Below are the code and all the weights of a small trained network. Each question names an input and a target symbol and asks about switching units off, where a switched-off unit gives its printed mean instead of its output.

import numpy as np


def w(rows, s, z=0):
    codes = np.array(rows[::2]) - 128.0
    scale = np.full(codes.shape[1], s)
    scale[-1] = z or s
    return codes * scale


def norm(h):
    return h / np.sqrt((h * h).mean(-1, keepdims=True) + 1e-5)


def f(y):
    return y / 2 * (1 + np.tanh(0.7978845608 * (y + 0.044715 * y**3)))


def softmax(a):
    e = np.exp(a - a.max(-1, keepdims=True))
    return e / e.sum(-1, keepdims=True)


def log_softmax(a):
    a = a - a.max(-1, keepdims=True)
    return a - np.log(np.exp(a).sum(-1, keepdims=True))


def net(x, mask):
    ids = ['Γαβζπψ'.index(c) for c in x.split()]
    T = len(ids)
    res = E[ids] + P[:T]
    u = 0
    for l in range(2):
        q, k, v = (norm(res) @ M[l].T for M in (Q, K, V))
        z = softmax(np.where(np.tri(T) > 0, q @ k.T / 2**0.5, -1e9)) @ v
        res = res + np.where(mask[u], z, O[l][:, -1]) @ O[l][:, :-1]
        u += 1
        y = f(norm(res) @ A[l][:, :-1].T + A[l][:, -1])
        res = res + np.where(mask[u : u + 4], y, B[l][:, -1]) @ B[l][:, :-1]
        u += 4
    return log_softmax(norm(res)[-1] @ U[:, :-1].T + U[:, -1])


Q, K, V, O, A, B = {}, {}, {}, {}, {}, {}
E = w([
[101,161,246,125,240,121,168],'Γ',
[134,5,99,183,139,45,153],'α',
[103,207,90,105,169,90,190],'β',
[85,166,76,105,23,116,189],'ζ',
[122,136,202,94,106,101,111],'π',
[246,157,141,155,160,156,78],'ψ',
],0.018)
P = w([
[104,191,170,2,115,160,154],'0',
[104,86,95,72,70,155,92],'1',
[200,148,114,127,110,161,149],'2',
[157,154,130,141,131,117,131],'3',
[198,159,131,169,134,127,149],'4',
[144,120,129,177,109,122,112],'5',
[195,141,127,193,139,128,137],'6',
[144,117,130,195,130,110,120],'7',
[148,90,129,162,128,105,136],'8',
[150,119,110,226,142,118,116],'9',
[119,87,122,197,141,98,119],'10',
[189,125,123,210,141,111,153],'11',
],0.0089)
Q[0] = w([
[150,104,142,93,61,2,150],'0.h1',
[26,124,220,76,124,222,164],'0.h1',
],0.0076)
K[0] = w([
[121,43,107,129,110,88,202],'0.h1',
[117,255,148,138,100,160,121],'0.h1',
],0.0073)
V[0] = w([
[58,243,122,92,36,153,204],'0.h1',
[148,253,133,20,147,164,14],'0.h1',
],0.005)
O[0] = w([
[252,159,122,149,170,137,98,104],'0.h1',
[227,164,177,42,94,157,224,5],'0.h1',
],0.012,0.0024)
A[0] = w([
[163,213,137,92,135,173,209,225],'0.n1',
[58,168,67,98,94,183,211,251],'0.n2',
[159,151,255,153,144,31,164,231],'0.n3',
[125,168,177,112,135,42,90,115],'0.n4',
],0.0099,0.0023)
B[0] = w([
[83,22,155,80,181,113,128,231],'0.n1',
[100,99,236,56,178,164,167,162],'0.n2',
[129,108,2,153,73,66,121,245],'0.n3',
[165,155,39,15,133,191,159,158],'0.n4',
],0.008,0.011)
Q[1] = w([
[20,67,10,141,131,87,107],'1.h1',
[133,53,20,216,246,2,154],'1.h1',
],0.0072)
K[1] = w([
[12,88,203,233,65,113,75],'1.h1',
[104,2,195,241,235,150,135],'1.h1',
],0.0075)
V[1] = w([
[65,236,146,79,189,206,143],'1.h1',
[204,123,133,117,70,182,253],'1.h1',
],0.0049)
O[1] = w([
[117,167,150,133,78,146,140,4],'1.h1',
[1,54,134,124,190,119,160,22],'1.h1',
],0.013,0.0037)
A[1] = w([
[124,41,104,158,152,109,180,213],'1.n1',
[229,113,93,123,159,145,101,120],'1.n2',
[87,1,111,182,183,120,142,2],'1.n3',
[75,102,99,156,150,150,53,111],'1.n4',
],0.0096,0.0024)
B[1] = w([
[182,81,81,200,180,23,55,254],'1.n1',
[1,89,236,49,127,157,211,210],'1.n2',
[205,226,36,213,100,162,145,230],'1.n3',
[103,103,48,30,190,39,81,167],'1.n4',
],0.0073,0.0078)
U = w([
[146,61,199,60,199,135,197,220],'Γ',
[184,73,106,232,133,98,182,168],'α',
[143,215,165,152,211,174,203,2],'β',
[108,114,214,210,67,169,240,216],'ζ',
[254,145,134,117,71,186,168,6],'π',
[195,115,230,131,173,182,71,31],'ψ',
],0.0065,0.0019)

Each question gives the input, a string of symbols that net reads in full, and the target symbol t.
The units are the heads (2 rows each of Q, K, V and O) and the neurons (one row each of A and B). Each row of codes is followed by its name. A weight is (code - 128) times the scale printed after its matrix; where a second scale follows, it is the last column's (O, A, B and U).
mask holds one flag per unit, layer by layer, with each layer's heads first. A switched-off unit (its flag False) gives its mean, the last column of its rows in O or B, instead of its output. The means were averaged over made-up inputs and are rounded, as every weight is.
A unit's drop is (log p(t) with every unit on - log p(t) with that unit switched off) / (log p(t) with every unit on - log p(t) with every unit switched off).
The circuit of an input: a set's keep is (log p(t) with only the set's units on - log p(t) with every unit switched off) / (log p(t) with every unit on - log p(t) with every unit switched off). Starting from all 10 units, units are removed one at a time, each time the one whose removal leaves the highest keep (on an exact tie, the one counted first), for as long as the keep stays at least 0.8.
circuit, biggest first: the units of the circuit, biggest drop first
k most important neurons: the k neurons with the biggest drops, biggest first
k most important neurons of layer l: the k neurons of layer l with the biggest drops, biggest first
drop when u is switched off: that unit's drop, to one decimal
input α π ψ Γ Γ β, target β: 4 most important neurons => [0.n3 0.n1 1.n1 0.n2]
input α π Γ ζ, target ζ: 2 most important neurons of layer 0 => [0.n2 0.n3]
input Γ π ψ ζ π α Γ π Γ π, target π: 2 most important neurons of layer 1 => [1.n1 1.n4]
input β Γ β Γ ψ ζ, target Γ: circuit, biggest first => [0.n2]
input π ψ ψ ζ ζ α ζ, target ζ: 3 most important neurons of layer 0 => [0.n1 0.n3 0.n2]
input Γ Γ α π Γ ψ, target ψ: circuit, biggest first => [0.n3 1.h1 0.h1 1.n2]
input ζ β π Γ ζ ψ π ζ Γ, target α: 2 most important neurons => [0.n3 1.n3]
input β Γ Γ Γ α π π ζ ζ π, target π: circuit, biggest first => [0.n1 0.n4]
input π Γ β ψ, target Γ: 2 most important neurons => [1.n2 0.n1]
input π π ψ, target Γ: 2 most important neurons => [1.n2 0.n3]
input Γ ψ Γ, target α: 2 most important neurons of layer 0 => [0.n3 0.n2]
input α π ζ π π β, target β: 3 most important neurons of layer 1 => [1.n1 1.n3 1.n4]
input β Γ ζ, target Γ: drop when 0.n2 is switched off => 0.7
input ζ β α β ζ Γ β ψ ψ, target ψ: drop when 0.n3 is switched off => 1.1
input ζ ψ ψ π β, target Γ: drop when 0.n2 is switched off => 0.4
input ζ ψ ψ β, target Γ: drop when 1.h1 is switched off => -0.1
